Below is a small trained network, with its code and all its weights. Each question gives an input and a class and asks what happens when units are switched off, that is, made to give their printed mean instead of their output.

import numpy as np


def w(rows, s, z=0):
    codes = np.array(rows[::2]) - 128.0
    scale = np.full(codes.shape[1], s)
    scale[-1] = z or s
    return codes * scale


def f(y):
    return np.maximum(y, 0)


def log_softmax(a):
    a = a - a.max(-1, keepdims=True)
    return a - np.log(np.exp(a).sum(-1, keepdims=True))


def net(x, mask):
    res = np.array(x, float).reshape(1, 8) / 4 @ E
    y = f(res @ A[0][:, :-1].T + A[0][:, -1])
    res = res + np.where(mask, y, B[0][:, -1]) @ B[0][:, :-1]
    return log_softmax(res[-1] @ U[:, :-1].T + U[:, -1])


A, B = {}, {}
E = w([
[91,110,81,166,112,106,121],'x0',
[164,170,113,103,107,109,81],'x1',
[39,149,86,81,90,104,89],'x2',
[148,133,93,223,83,181,158],'x3',
[116,55,178,190,152,131,35],'x4',
[135,83,92,165,147,34,172],'x5',
[216,123,46,103,144,116,78],'x6',
[179,101,156,130,11,58,137],'x7',
],0.011)
A[0] = w([
[155,47,197,71,164,130,107,195],'n1',
[147,59,173,137,132,117,92,140],'n2',
[111,64,57,188,138,158,2,126],'n3',
[90,136,122,17,116,103,140,79],'n4',
[13,143,168,64,176,130,173,238],'n5',
[167,144,126,236,141,174,177,118],'n6',
[190,193,212,63,66,175,120,252],'n7',
[206,202,86,46,196,182,157,190],'n8',
[79,77,90,117,136,168,23,199],'n9',
[189,48,246,107,171,56,104,189],'n10',
],0.0098,0.0043)
B[0] = w([
[154,151,79,75,205,78,152,194],'n1',
[162,153,190,118,197,98,152,180],'n2',
[123,61,146,101,175,128,178,226],'n3',
[142,93,81,137,41,192,139,188],'n4',
[73,152,197,59,1,169,51,246],'n5',
[147,114,172,199,95,158,160,209],'n6',
[137,191,207,128,22,52,60,225],'n7',
[195,212,144,142,88,43,173,235],'n8',
[105,106,141,52,199,135,147,215],'n9',
[140,120,113,90,210,123,163,223],'n10',
],0.0093,0.013)
U = w([
[136,131,121,53,207,142,136,117],'0',
[139,164,66,166,172,194,6,3],'1',
[156,222,145,100,90,122,102,188],'2',
[59,111,160,57,89,205,62,145],'3',
[160,122,68,116,97,102,172,132],'4',
[151,96,166,196,158,205,170,91],'5',
],0.012,0.0069)

Each question gives the input, the list of numbers given to net, and the class t.
The units are the neurons (one row each of A and B). Each row of codes is followed by its name. A weight is (code - 128) times the scale printed after its matrix; where a second scale follows, it is the last column's (A, B and U).
mask holds one flag per neuron, in row order. A switched-off neuron (its flag False) gives its mean, the last column of its row in B, instead of its output. The means were averaged over made-up inputs and are rounded, as every weight is.
A unit's drop is (log p(t) with every unit on - log p(t) with that unit switched off) / (log p(t) with every unit on - log p(t) with every unit switched off).
The circuit of an input: a set's keep is (log p(t) with only the set's units on - log p(t) with every unit switched off) / (log p(t) with every unit on - log p(t) with every unit switched off). Starting from all 10 units, units are removed one at a time, each time the one whose removal leaves the highest keep (on an exact tie, the one counted first), for as long as the keep stays at least 0.8.
circuit, biggest first: the units of the circuit, biggest drop first
most important unit: the unit with the biggest drop
top k neurons: the k neurons with the biggest drops, biggest first
drop of u: that unit's drop, to one decimal
input [8,3,-7,-4,-2,-4,-6,-8], class 3: circuit, biggest first -> (n5)
input [8,-6,4,-2,3,1,5,-4], class 0: top 4 neurons -> (n3 n9 n7 n4)
input [-2,-7,7,2,1,0,2,8], class 4: top 2 neurons -> (n5 n7)
input [-3,-7,-1,5,4,-2,-5,-7], class 3: top 2 neurons -> (n5 n8)
input [8,3,1,-1,-5,7,-5,-2], class 3: circuit, biggest first -> (n8 n5)
input [0,-8,-8,-3,4,-5,-5,7], class 0: top 2 neurons -> (n10 n1)
input [-7,3,1,-6,1,-7,-5,-8], class 2: top 3 neurons -> (n8 n7 n1)
input [7,4,-2,1,-1,2,-3,-7], class 3: circuit, biggest first -> (n8 n1)
input [3,2,5,4,-1,1,1,-7], class 3: top 3 neurons -> (n10 n1 n2)
input [3,-4,8,-7,7,3,-4,7], class 0: top 4 neurons -> (n10 n1 n2 n7)
input [-5,-7,-5,2,-3,5,4,0], class 5: top 3 neurons -> (n6 n7 n5)
input [5,5,-6,8,-3,-2,-1,3], class 5: top 2 neurons -> (n6 n5)
input [-5,5,4,-7,-1,-7,-4,-5], class 2: top 2 neurons -> (n8 n7)
input [3,-8,-1,2,8,8,4,1], class 0: most important unit -> n10
input [-1,1,5,-8,-6,7,5,2], class 4: top 3 neurons -> (n4 n7 n2)
input [1,-1,-6,5,5,-4,8,2], class 5: drop of n6 -> 0.3
input [5,-3,4,5,-8,-1,-7,-7], class 3: drop of n5 -> 0.3
input [-6,-4,6,-8,-7,-3,2,-7], class 2: drop of n8 -> 5.0
